Here is a tiny trained network, its code and every weight. The questions are about switching its units off for an input and a class, where a switched-off unit gives its printed mean instead of its output.

import numpy as np


def w(rows, s, z=0):
    codes = np.array(rows[::2]) - 128.0
    scale = np.full(codes.shape[1], s)
    scale[-1] = z or s
    return codes * scale


def f(y):
    return np.maximum(y, 0)


def log_softmax(a):
    a = a - a.max(-1, keepdims=True)
    return a - np.log(np.exp(a).sum(-1, keepdims=True))


def net(x, mask):
    res = np.array(x, float).reshape(1, 5) / 4 @ E
    y = f(res @ A[0][:, :-1].T + A[0][:, -1])
    res = res + np.where(mask, y, B[0][:, -1]) @ B[0][:, :-1]
    return log_softmax(res[-1] @ U[:, :-1].T + U[:, -1])


A, B = {}, {}
E = w([
[163,139,118,108],'x0',
[67,219,114,79],'x1',
[83,74,132,49],'x2',
[137,130,126,123],'x3',
[158,123,7,86],'x4',
],0.012)
A[0] = w([
[178,47,62,202,166],'n0',
[143,132,73,187,135],'n1',
[70,93,123,154,110],'n2',
[147,246,125,168,79],'n3',
[98,105,113,146,86],'n4',
[109,174,137,160,226],'n5',
[157,193,148,186,152],'n6',
[185,82,94,160,154],'n7',
[137,163,171,94,113],'n8',
[118,140,172,53,113],'n9',
[83,107,83,190,111],'n10',
[127,69,136,61,196],'n11',
[92,214,147,69,209],'n12',
[123,168,208,66,97],'n13',
[105,120,50,108,2],'n14',
[165,49,139,156,32],'n15',
[142,112,90,174,140],'n16',
[98,165,129,113,165],'n17',
[87,224,84,136,12],'n18',
[130,127,183,87,72],'n19',
[132,148,171,85,72],'n20',
[125,154,133,150,66],'n21',
[70,130,144,106,51],'n22',
[166,41,151,137,166],'n23',
[150,130,174,149,26],'n24',
[133,133,77,177,127],'n25',
[135,110,197,81,35],'n26',
[143,119,95,165,108],'n27',
[40,142,130,70,98],'n28',
[92,116,37,101,195],'n29',
[225,121,111,199,154],'n30',
[114,155,169,107,74],'n31',
[97,138,145,60,79],'n32',
[95,120,8,81,156],'n33',
[153,145,77,190,162],'n34',
[195,12,172,144,180],'n35',
[53,91,119,164,97],'n36',
[139,103,206,154,142],'n37',
[79,145,147,125,76],'n38',
[151,114,86,86,126],'n39',
[72,115,173,123,108],'n40',
[56,250,72,132,180],'n41',
[166,223,138,208,104],'n42',
[116,177,131,169,218],'n43',
[38,103,142,186,138],'n44',
],0.013,0.0059)
B[0] = w([
[84,219,118,75,233],'n0',
[91,206,95,75,178],'n1',
[106,144,106,124,149],'n2',
[156,70,161,148,202],'n3',
[119,125,119,123,134],'n4',
[109,154,159,112,195],'n5',
[148,38,224,131,204],'n6',
[89,166,109,135,201],'n7',
[96,167,92,140,158],'n8',
[129,188,75,145,174],'n9',
[128,168,142,102,146],'n10',
[213,101,97,198,201],'n11',
[164,172,79,159,235],'n12',
[109,169,78,143,182],'n13',
[226,87,143,188,171],'n14',
[182,124,118,195,177],'n15',
[90,184,121,101,170],'n16',
[143,135,107,139,178],'n17',
[75,82,229,61,185],'n18',
[161,142,104,149,151],'n19',
[93,154,90,175,148],'n20',
[156,110,112,161,140],'n21',
[156,138,114,150,156],'n22',
[135,64,180,110,205],'n23',
[29,112,215,29,152],'n24',
[93,197,125,86,166],'n25',
[160,166,97,179,153],'n26',
[105,179,117,102,157],'n27',
[153,153,84,154,202],'n28',
[95,76,202,54,226],'n29',
[104,177,114,124,227],'n30',
[160,174,85,173,154],'n31',
[163,174,45,168,173],'n32',
[121,69,191,96,248],'n33',
[91,200,132,94,191],'n34',
[139,38,204,108,241],'n35',
[145,153,120,128,151],'n36',
[177,86,137,143,197],'n37',
[131,126,134,134,155],'n38',
[143,118,138,113,183],'n39',
[155,133,137,171,173],'n40',
[185,62,140,205,252],'n41',
[169,1,160,154,218],'n42',
[93,120,164,80,195],'n43',
[126,144,129,131,178],'n44',
],0.0089,0.013)
U = w([
[126,2,204,130,222],'0',
[199,3,162,221,250],'1',
[105,218,95,147,116],'2',
],0.0096,0.0015)

Each question gives the input, the list of numbers given to net, and the class t.
The units are the neurons (one row each of A and B). Each row of codes is followed by its name. A weight is (code - 128) times the scale printed after its matrix; where a second scale follows, it is the last column's (A, B and U).
mask holds one flag per neuron, in row order. A switched-off neuron (its flag False) gives its mean, the last column of its row in B, instead of its output. The means were averaged over made-up inputs and are rounded, as every weight is.
A unit's drop is (log p(t) with every unit on - log p(t) with that unit switched off) / (log p(t) with every unit on - log p(t) with every unit switched off).
The circuit of an input: a set's keep is (log p(t) with only the set's units on - log p(t) with every unit switched off) / (log p(t) with every unit on - log p(t) with every unit switched off). Starting from the 12 units with the biggest drops (on a tie, the unit counted first), units are removed one at a time, each time the one whose removal leaves the highest keep (on an exact tie, the one counted first), for as long as the keep stays at least 0.8.
circuit, biggest first: the units of the circuit, biggest drop first
unit that matters most: the unit with the biggest drop
k most important neurons: the k neurons with the biggest drops, biggest first
drop when u is switched off: that unit's drop, to one decimal
input [6,4,-7,-3,1], class 0: circuit, biggest first	[n18]
input [7,-7,-1,-4,-8], class 0: 3 most important neurons	[n24, n35, n41]
input [-2,7,0,1,-7], class 1: circuit, biggest first	[n41, n0]
input [2,-3,-5,-5,0], class 0: 3 most important neurons	[n42, n6, n12]
input [2,-6,-1,3,-8], class 0: 4 most important neurons	[n24, n41, n35, n11]
input [-3,-2,0,-7,8], class 2: 2 most important neurons	[n0, n42]
input [4,0,6,-7,-8], class 1: 2 most important neurons	[n0, n37]
input [6,1,-4,-8,5], class 0: 2 most important neurons	[n33, n29]
input [-8,2,3,1,0], class 2: 2 most important neurons	[n42, n35]
input [5,-7,2,0,8], class 0: 2 most important neurons	[n35, n33]
input [5,4,7,-2,8], class 1: 2 most important neurons	[n14, n11]
input [1,7,-4,6,-1], class 1: drop when n12 is switched off	0.1
input [2,-4,-1,-4,8], class 2: drop when n0 is switched off	0.1
input [-1,-7,-2,1,1], class 2: drop when n42 is switched off	0.1
input [-4,-2,7,-1,0], class 1: unit that matters most	n11
